[[  7  -3  -5  -1   0]
 [ 29 -19 -14 -10  -9]]
->
[  7 -19]

[[-33 -26  20]
 [ -8   8  30]]
->
[-33   8]

[[ 10  -4  -3  -6]
 [  2  -4   6  -7]
 [ -4  25 -11  -1]
 [ -1   0  -2   0]
 [  1   7  29   2]]
->
[ 10  -4 -11   0]

[[ 15  30  -2 -20  35]
 [-23 -14  -7   7 -16]
 [ -8   7   5   5 -11]]
->
[ 15 -14   5]

[[  1 -18  -3 -13]
 [ 10 -32 -28 -33]]
->
[  1 -32]

[[-17  -2  14  33]
 [  7 -25   6  -6]]
->
[-17 -25]

[[-25 -36   5]
 [  8 -12 -31]]
->
[-25 -12]

[[  2   3   9  11  10]
 [  4   5  -1   8   3]
 [  5  20  11  32  11]
 [  1  10   2  -4   1]
 [ -2 -25  12   1  28]]
->
[ 2  5 11 -4 28]
---
[[ 11  14 -13 -19  14 -10   7  13  -9]
 [ -4 -13   5   8  -1  13  13 -11   6]
 [-27 -17  11  35 -28   3 -27 -15   4]
 [ -9   9  -1  11 -10 -12 -17  -2  -7]]
->
[[ -9 -27  -4  11]
 [  9 -17 -13  14]
 [ -1  11   5 -13]
 [ 11  35   8 -19]
 [-10 -28  -1  14]
 [-12   3  13 -10]
 [-17 -27  13   7]
 [ -2 -15 -11  13]
 [ -7   4   6  -9]]

[[-22 -19  -8  32 -19  -9]
 [ -5   1   2   5  -8   3]
 [  2  -1   1  -1  -1   8]
 [ -2  -2   0   3   7  -2]
 [  3  -7  -2   1   5  -2]
 [ 10  12   6 -17  -2  15]]
->
[[ 10   3  -2   2  -5 -22]
 [ 12  -7  -2  -1   1 -19]
 [  6  -2   0   1   2  -8]
 [-17   1   3  -1   5  32]
 [ -2   5   7  -1  -8 -19]
 [ 15  -2  -2   8   3  -9]]

[[-28   6 -28]
 [ 30  -2 -17]
 [-17   5 -30]]
->
[[-17  30 -28]
 [  5  -2   6]
 [-30 -17 -28]]

[[ -7  -4  -4 -11  -3  -7   5  17   3]
 [ -9   0  14   2  -5  10 -12   5   0]
 [  5   9   5   5  -4   1  -7  -7   5]
 [  0   6 -10   3  18  27 -10 -37 -10]
 [  1  -8  -1  -7   6 -22 -21  25  13]
 [  6   0   5   5  -4   8  -5 -10   5]
 [ 20  31  -3   1  30   7 -19  -1 -16]
 [-12  -3   8  -4 -12  12  -8   6   6]
 [ -9   3   9  -4  -6  30 -20   8  -3]
 [  6   6  -2  21  -3 -13  -5   0  24]]
->
[[  6  -9 -12  20   6   1   0   5  -9  -7]
 [  6   3  -3  31   0  -8   6   9   0  -4]
 [ -2   9   8  -3   5  -1 -10   5  14  -4]
 [ 21  -4  -4   1   5  -7   3   5   2 -11]
 [ -3  -6 -12  30  -4   6  18  -4  -5  -3]
 [-13  30  12   7   8 -22  27   1  10  -7]
 [ -5 -20  -8 -19  -5 -21 -10  -7 -12   5]
 [  0   8   6  -1 -10  25 -37  -7   5  17]
 [ 24  -3   6 -16   5  13 -10   5   0   3]]

[[-11   1 -12   6 -16 -11  -9   9  -6   1 -27   6   1  -8  11  17]
 [ -8  -3 -13  -7 -18  11   1  -7  11  -6  19  -6  -5  13   2 -11]
 [ 18  -6  20 -18  29  24   7 -15  16  -6 -28 -12  -5  20 -18  16]
 [-12  -7  -9 -13  -9  22  12 -12  18  -6 -26  -8  -4  24  -7  18]]
->
[[-12  18  -8 -11]
 [ -7  -6  -3   1]
 [ -9  20 -13 -12]
 [-13 -18  -7   6]
 [ -9  29 -18 -16]
 [ 22  24  11 -11]
 [ 12   7   1  -9]
 [-12 -15  -7   9]
 [ 18  16  11  -6]
 [ -6  -6  -6   1]
 [-26 -28  19 -27]
 [ -8 -12  -6   6]
 [ -4  -5  -5   1]
 [ 24  20  13  -8]
 [ -7 -18   2  11]
 [ 18  16 -11  17]]

[[ -4   4   2  -1  -2   0   1   4   1  -4   5   4]
 [ -5  10  -8  14  19   3   3  -4  -3  -9  -8   2]
 [ -9  11   8  -7  -8 -10   0   7   7  -7  10   6]
 [-16  -5  -8 -17  10 -13 -25 -31 -19  -9  -5  13]
 [ 17 -20  -7   9  10  10  -5 -10  -8  16 -15  -9]
 [  8  -6   6   9   2   6  -4   8 -13   5 -10  -2]
 [-10  13   5  -5  -9  -7   2   7   4  -8  12   4]
 [ 13 -13  -5   6   4   9  -5  -7 -10  12 -10  -6]]
->
[[ 13 -10   8  17 -16  -9  -5  -4]
 [-13  13  -6 -20  -5  11  10   4]
 [ -5   5   6  -7  -8   8  -8   2]
 [  6  -5   9   9 -17  -7  14  -1]
 [  4  -9   2  10  10  -8  19  -2]
 [  9  -7   6  10 -13 -10   3   0]
 [ -5   2  -4  -5 -25   0   3   1]
 [ -7   7   8 -10 -31   7  -4   4]
 [-10   4 -13  -8 -19   7  -3   1]
 [ 12  -8   5  16  -9  -7  -9  -4]
 [-10  12 -10 -15  -5  10  -8   5]
 [ -6   4  -2  -9  13   6   2   4]]
---
[[ 21   0]
 [ 29  18]
 [-23   4]]
->
[ 0 29]

[[ 11  21  22]
 [-17 -27  27]]
->
[ 22 -27]

[[ 37  -9  18]
 [-11  27   6]]
->
[18 27]

[[  1  23 -30   5]
 [ -6  20 -24 -10]]
->
[  5 -24]

[[ 12  30  15 -22]
 [-29  22  14  -2]
 [ -5 -17 -11  -2]
 [  6   3   1  -6]]
->
[-22  14 -17   6]

[[ -4  -3  -2  -1]
 [-32 -17   0  15]]
->
[-1  0]

[[-17  17  23  26 -12]
 [ -2  -2   1  -3   1]
 [ -9 -16  19  -7 -31]
 [-27  20 -20 -26 -12]]
->
[-12  -3  19  20]
